Below are the code and all the weights of a small trained network. Each question names an input and a class and asks about switching units off, where a switched-off unit gives its printed mean instead of its output.

import numpy as np


def w(rows, s, z=0):
    codes = np.array(rows[::2]) - 128.0
    scale = np.full(codes.shape[1], s)
    scale[-1] = z or s
    return codes * scale


def norm(h):
    return h / np.sqrt((h * h).mean(-1, keepdims=True) + 1e-5)


def f(y):
    return np.maximum(y, 0)


def log_softmax(a):
    a = a - a.max(-1, keepdims=True)
    return a - np.log(np.exp(a).sum(-1, keepdims=True))


def net(x, mask):
    res = np.array(x, float).reshape(1, 4) / 4 @ E
    u = 0
    for l in range(4):
        y = f(norm(res) @ A[l][:, :-1].T + A[l][:, -1])
        res = res + np.where(mask[u : u + 4], y, B[l][:, -1]) @ B[l][:, :-1]
        u += 4
    return log_softmax(norm(res)[-1] @ U[:, :-1].T + U[:, -1])


A, B = {}, {}
E = w([
[71,1,172,111,73,238,89,67],'x0',
[187,184,161,154,79,220,133,203],'x1',
[119,167,188,151,213,73,80,36],'x2',
[46,122,153,141,218,166,178,170],'x3',
],0.006)
A[0] = w([
[3,147,144,123,219,166,116,77,5],'0.n1',
[11,98,76,109,54,146,158,117,150],'0.n2',
[65,167,74,118,118,57,87,91,92],'0.n3',
[166,95,50,159,183,112,237,145,48],'0.n4',
],0.006,0.0026)
B[0] = w([
[158,70,210,190,253,125,113,132,254],'0.n1',
[91,122,217,20,97,176,110,30,246],'0.n2',
[210,163,186,142,60,196,107,180,229],'0.n3',
[75,167,124,53,202,86,129,104,210],'0.n4',
],0.0074,0.0033)
A[1] = w([
[123,118,173,120,198,111,112,138,150],'1.n1',
[166,164,169,180,143,2,158,94,6],'1.n2',
[67,67,193,231,172,91,157,151,23],'1.n3',
[64,140,73,103,157,78,206,179,59],'1.n4',
],0.008,0.002)
B[1] = w([
[69,186,146,133,110,137,130,163,242],'1.n1',
[107,143,94,98,182,227,79,111,254],'1.n2',
[93,112,193,217,188,226,115,87,226],'1.n3',
[2,82,81,62,76,8,191,166,203],'1.n4',
],0.0096,0.0047)
A[2] = w([
[174,171,82,143,61,85,152,59,25],'2.n1',
[83,240,178,108,3,158,163,191,252],'2.n2',
[189,111,75,238,172,171,130,153,69],'2.n3',
[74,99,150,164,108,140,170,116,97],'2.n4',
],0.0066,0.0018)
B[2] = w([
[64,124,134,60,76,35,73,1,156],'2.n1',
[176,141,130,184,136,35,132,175,255],'2.n2',
[219,160,213,130,102,162,221,134,156],'2.n3',
[195,139,168,37,117,195,68,170,174],'2.n4',
],0.0091,0.0056)
A[3] = w([
[90,85,181,254,214,151,140,110,8],'3.n1',
[61,170,112,204,202,81,165,233,152],'3.n2',
[57,184,169,5,127,15,197,200,212],'3.n3',
[144,235,109,34,117,206,47,101,27],'3.n4',
],0.0062,0.0012)
B[3] = w([
[116,189,164,190,124,133,118,105,216],'3.n1',
[102,93,133,145,7,103,148,130,221],'3.n2',
[137,83,132,183,182,158,185,84,255],'3.n3',
[124,159,28,77,184,89,120,194,210],'3.n4',
],0.013,0.0061)
U = w([
[147,85,162,99,155,124,182,102,48],'0',
[55,176,230,184,171,185,108,96,188],'1',
[174,99,101,97,56,45,90,55,93],'2',
[98,69,155,10,89,195,105,124,191],'3',
[151,204,55,86,178,90,96,147,210],'4',
[51,103,89,181,98,69,231,147,184],'5',
[136,128,103,163,103,148,101,139,1],'6',
[221,148,175,171,17,117,137,190,201],'7',
],0.013,0.004)

Each question gives the input, the list of numbers given to net, and the class t.
The units are the neurons (one row each of A and B). Each row of codes is followed by its name. A weight is (code - 128) times the scale printed after its matrix; where a second scale follows, it is the last column's (A, B and U).
mask holds one flag per neuron, layer by layer. A switched-off neuron (its flag False) gives its mean, the last column of its row in B, instead of its output. The means were averaged over made-up inputs and are rounded, as every weight is.
A unit's drop is (log p(t) with every unit on - log p(t) with that unit switched off) / (log p(t) with every unit on - log p(t) with every unit switched off).
The circuit of an input: a set's keep is (log p(t) with only the set's units on - log p(t) with every unit switched off) / (log p(t) with every unit on - log p(t) with every unit switched off). Starting from the 12 units with the biggest drops (on a tie, the unit counted first), units are removed one at a time, each time the one whose removal leaves the highest keep (on an exact tie, the one counted first), for as long as the keep stays at least 0.8.
circuit, biggest first: the units of the circuit, biggest drop first
most important unit: the unit with the biggest drop
top k neurons: the k neurons with the biggest drops, biggest first
k most important neurons of layer l: the k neurons of layer l with the biggest drops, biggest first
drop of u: that unit's drop, to one decimal
input [-3,-7,5,-5], class 4: circuit, biggest first : [1.n2; 3.n4]
input [-1,-3,0,-4], class 4: most important unit : 1.n4
input [-5,7,-7,1], class 5: circuit, biggest first : [1.n4; 0.n3; 3.n3; 0.n4]
input [-5,2,3,2], class 5: top 2 neurons : [3.n2; 0.n1]
input [-7,8,0,2], class 5: top 3 neurons : [0.n3; 1.n4; 3.n3]
input [5,-1,7,-8], class 2: 2 most important neurons of layer 2 : [2.n4; 2.n1]
input [-4,3,6,0], class 4: circuit, biggest first : [1.n2; 3.n4]
input [0,-3,-4,-2], class 0: top 3 neurons : [1.n2; 1.n3; 3.n3]
input [-1,-8,1,-5], class 4: circuit, biggest first : [1.n2; 3.n4]
input [-4,-1,-3,-7], class 2: 2 most important neurons of layer 0 : [0.n1; 0.n3]
input [2,3,2,-6], class 2: top 2 neurons : [1.n2; 2.n1]
input [-7,5,-5,-5], class 5: circuit, biggest first : [0.n3; 3.n3; 2.n4]
input [8,1,4,-7], class 3: circuit, biggest first : [2.n2; 3.n1]
input [7,-4,8,-8], class 2: circuit, biggest first : [1.n3]
input [-5,-8,5,-1], class 4: 2 most important neurons of layer 3 : [3.n4; 3.n3]
input [1,-5,-3,-1], class 3: top 3 neurons : [0.n2; 1.n1; 1.n4]
input [3,8,-7,8], class 7: top 2 neurons : [2.n2; 1.n2]
input [0,-1,7,-7], class 4: top 2 neurons : [3.n4; 1.n2]
input [2,5,-8,4], class 7: top 3 neurons : [2.n2; 1.n2; 1.n4]
input [4,-2,-4,5], class 3: top neuron : [0.n2]
input [3,0,-6,6], class 3: 2 most important neurons of layer 1 : [1.n4; 1.n1]
input [-2,-8,-3,6], class 1: top 2 neurons : [0.n1; 1.n3]
input [1,8,-3,8], class 7: 2 most important neurons of layer 0 : [0.n1; 0.n4]
input [-3,1,-3,-3], class 5: 2 most important neurons of layer 0 : [0.n3; 0.n2]
input [6,8,4,-1], class 7: drop of 1.n4 : 0.0
